Here is a tiny trained network, its code and every weight. The questions are about switching its units off for an input and a class, where a switched-off unit gives its printed mean instead of its output.

import numpy as np


def w(rows, s, z=0):
    codes = np.array(rows[::2]) - 128.0
    scale = np.full(codes.shape[1], s)
    scale[-1] = z or s
    return codes * scale


def norm(h):
    return h / np.sqrt((h * h).mean(-1, keepdims=True) + 1e-5)


def f(y):
    return y / 2 * (1 + np.tanh(0.7978845608 * (y + 0.044715 * y**3)))


def log_softmax(a):
    a = a - a.max(-1, keepdims=True)
    return a - np.log(np.exp(a).sum(-1, keepdims=True))


def net(x, mask):
    res = np.array(x, float).reshape(1, 6) / 4 @ E
    u = 0
    for l in range(4):
        y = f(norm(res) @ A[l][:, :-1].T + A[l][:, -1])
        res = res + np.where(mask[u : u + 8], y, B[l][:, -1]) @ B[l][:, :-1]
        u += 8
    return log_softmax(norm(res)[-1] @ U[:, :-1].T + U[:, -1])


A, B = {}, {}
E = w([
[205,119,196,192,119],'x0',
[117,203,201,65,200],'x1',
[191,114,174,53,157],'x2',
[1,110,179,181,115],'x3',
[158,232,48,174,106],'x4',
[140,80,60,106,142],'x5',
],0.0066)
A[0] = w([
[62,119,61,113,131,191],'0.n0',
[53,24,126,75,140,142],'0.n1',
[2,155,150,162,149,158],'0.n2',
[160,21,125,194,46,61],'0.n3',
[68,143,154,191,166,109],'0.n4',
[137,195,83,75,163,253],'0.n5',
[81,137,8,138,129,105],'0.n6',
[111,126,62,35,127,30],'0.n7',
],0.013,0.0023)
B[0] = w([
[227,91,118,120,62,211],'0.n0',
[174,17,153,41,157,254],'0.n1',
[112,90,254,89,16,254],'0.n2',
[117,89,116,243,211,245],'0.n3',
[78,120,154,107,63,193],'0.n4',
[234,167,133,150,122,208],'0.n5',
[163,107,43,88,80,231],'0.n6',
[147,145,136,155,152,190],'0.n7',
],0.017,0.0071)
A[1] = w([
[169,75,59,194,173,112],'1.n0',
[69,176,145,127,64,92],'1.n1',
[101,192,45,156,156,76],'1.n2',
[90,75,76,28,103,5],'1.n3',
[100,44,182,185,171,139],'1.n4',
[125,192,5,83,116,107],'1.n5',
[159,212,127,107,161,84],'1.n6',
[72,178,201,189,26,46],'1.n7',
],0.012,0.003)
B[1] = w([
[51,208,77,176,93,242],'1.n0',
[61,140,127,91,141,151],'1.n1',
[151,25,162,51,144,134],'1.n2',
[183,53,189,117,162,165],'1.n3',
[102,102,24,154,165,255],'1.n4',
[201,140,104,106,72,165],'1.n5',
[163,198,131,138,134,150],'1.n6',
[7,164,95,61,141,201],'1.n7',
],0.014,0.0064)
A[2] = w([
[121,117,172,103,188,40],'2.n0',
[112,205,113,90,174,42],'2.n1',
[150,245,169,82,193,57],'2.n2',
[162,250,196,121,220,142],'2.n3',
[64,85,229,207,140,108],'2.n4',
[139,43,100,29,165,142],'2.n5',
[21,174,202,112,98,143],'2.n6',
[94,162,105,106,143,1],'2.n7',
],0.013,0.0017)
B[2] = w([
[138,116,73,82,156,143],'2.n0',
[170,101,178,153,123,131],'2.n1',
[119,154,191,194,120,176],'2.n2',
[107,152,218,171,153,186],'2.n3',
[85,173,15,128,74,206],'2.n4',
[147,108,193,116,235,254],'2.n5',
[65,217,118,8,99,212],'2.n6',
[150,90,138,126,87,117],'2.n7',
],0.017,0.0065)
A[3] = w([
[46,115,143,63,238,253],'3.n0',
[86,200,27,131,199,153],'3.n1',
[191,72,54,55,113,175],'3.n2',
[223,198,215,104,210,176],'3.n3',
[186,205,14,47,118,34],'3.n4',
[158,108,83,197,253,162],'3.n5',
[134,76,175,87,89,51],'3.n6',
[74,207,84,127,175,44],'3.n7',
],0.011,0.0019)
B[3] = w([
[171,208,81,85,194,236],'3.n0',
[123,6,165,144,37,194],'3.n1',
[204,157,155,140,190,243],'3.n2',
[31,162,159,233,133,249],'3.n3',
[180,185,79,99,112,189],'3.n4',
[26,187,77,97,172,253],'3.n5',
[137,67,153,104,114,184],'3.n6',
[143,56,164,121,139,150],'3.n7',
],0.016,0.0059)
U = w([
[37,190,178,34,67,151],'0',
[108,250,215,234,118,123],'1',
[31,66,37,216,157,65],'2',
[156,24,180,95,123,121],'3',
[115,91,130,120,247,254],'4',
[243,197,92,153,99,87],'5',
],0.013,0.002)

Each question gives the input, the list of numbers given to net, and the class t.
The units are the neurons (one row each of A and B). Each row of codes is followed by its name. A weight is (code - 128) times the scale printed after its matrix; where a second scale follows, it is the last column's (A, B and U).
mask holds one flag per neuron, layer by layer. A switched-off neuron (its flag False) gives its mean, the last column of its row in B, instead of its output. The means were averaged over made-up inputs and are rounded, as every weight is.
A unit's drop is (log p(t) with every unit on - log p(t) with that unit switched off) / (log p(t) with every unit on - log p(t) with every unit switched off).
The circuit of an input: a set's keep is (log p(t) with only the set's units on - log p(t) with every unit switched off) / (log p(t) with every unit on - log p(t) with every unit switched off). Starting from the 12 units with the biggest drops (on a tie, the unit counted first), units are removed one at a time, each time the one whose removal leaves the highest keep (on an exact tie, the one counted first), for as long as the keep stays at least 0.8.
units of the circuit, in order: the units of the circuit, biggest drop first
unit that matters most: the unit with the biggest drop
top k neurons: the k neurons with the biggest drops, biggest first
k most important neurons of layer l: the k neurons of layer l with the biggest drops, biggest first
drop of u: that unit's drop, to one decimal
input [3,-3,0,-6,3,-3], class 1: units of the circuit, in order	0.n6
input [7,-6,4,-5,-8,7], class 2: units of the circuit, in order	0.n3, 1.n0
input [8,-7,-8,6,-1,-8], class 0: 3 most important neurons of layer 0	0.n2, 0.n4, 0.n1
input [1,-1,2,6,-1,1], class 3: top 3 neurons	0.n1, 0.n2, 1.n0
input [-1,-3,5,1,6,-7], class 1: top 2 neurons	0.n2, 0.n6
input [-1,-3,8,4,-4,1], class 4: 2 most important neurons of layer 0	0.n1, 0.n2
input [-7,5,5,3,-5,5], class 3: top 3 neurons	0.n1, 0.n3, 1.n0
input [-1,-7,-3,-6,-8,-1], class 2: top 2 neurons	0.n3, 1.n0
input [8,0,3,0,2,-4], class 2: top 2 neurons	0.n2, 0.n5
input [-7,-4,-4,0,1,2], class 5: 2 most important neurons of layer 0	0.n6, 0.n0
input [8,7,3,1,-4,-8], class 0: top 3 neurons	0.n1, 2.n6, 0.n5
input [-2,-1,-7,0,6,-5], class 0: top 3 neurons	0.n1, 0.n2, 1.n7
input [5,-5,8,1,-6,3], class 2: top 2 neurons	0.n3, 1.n0
input [-6,5,-5,6,-3,4], class 3: unit that matters most	0.n1
input [-2,0,1,2,-1,0], class 3: top 2 neurons	0.n1, 0.n2
input [4,-4,7,-4,5,-2], class 1: drop of 0.n6	0.4
input [-6,6,6,8,0,2], class 3: drop of 3.n6	0.1
input [4,-1,3,-4,3,3], class 1: drop of 0.n6	0.3
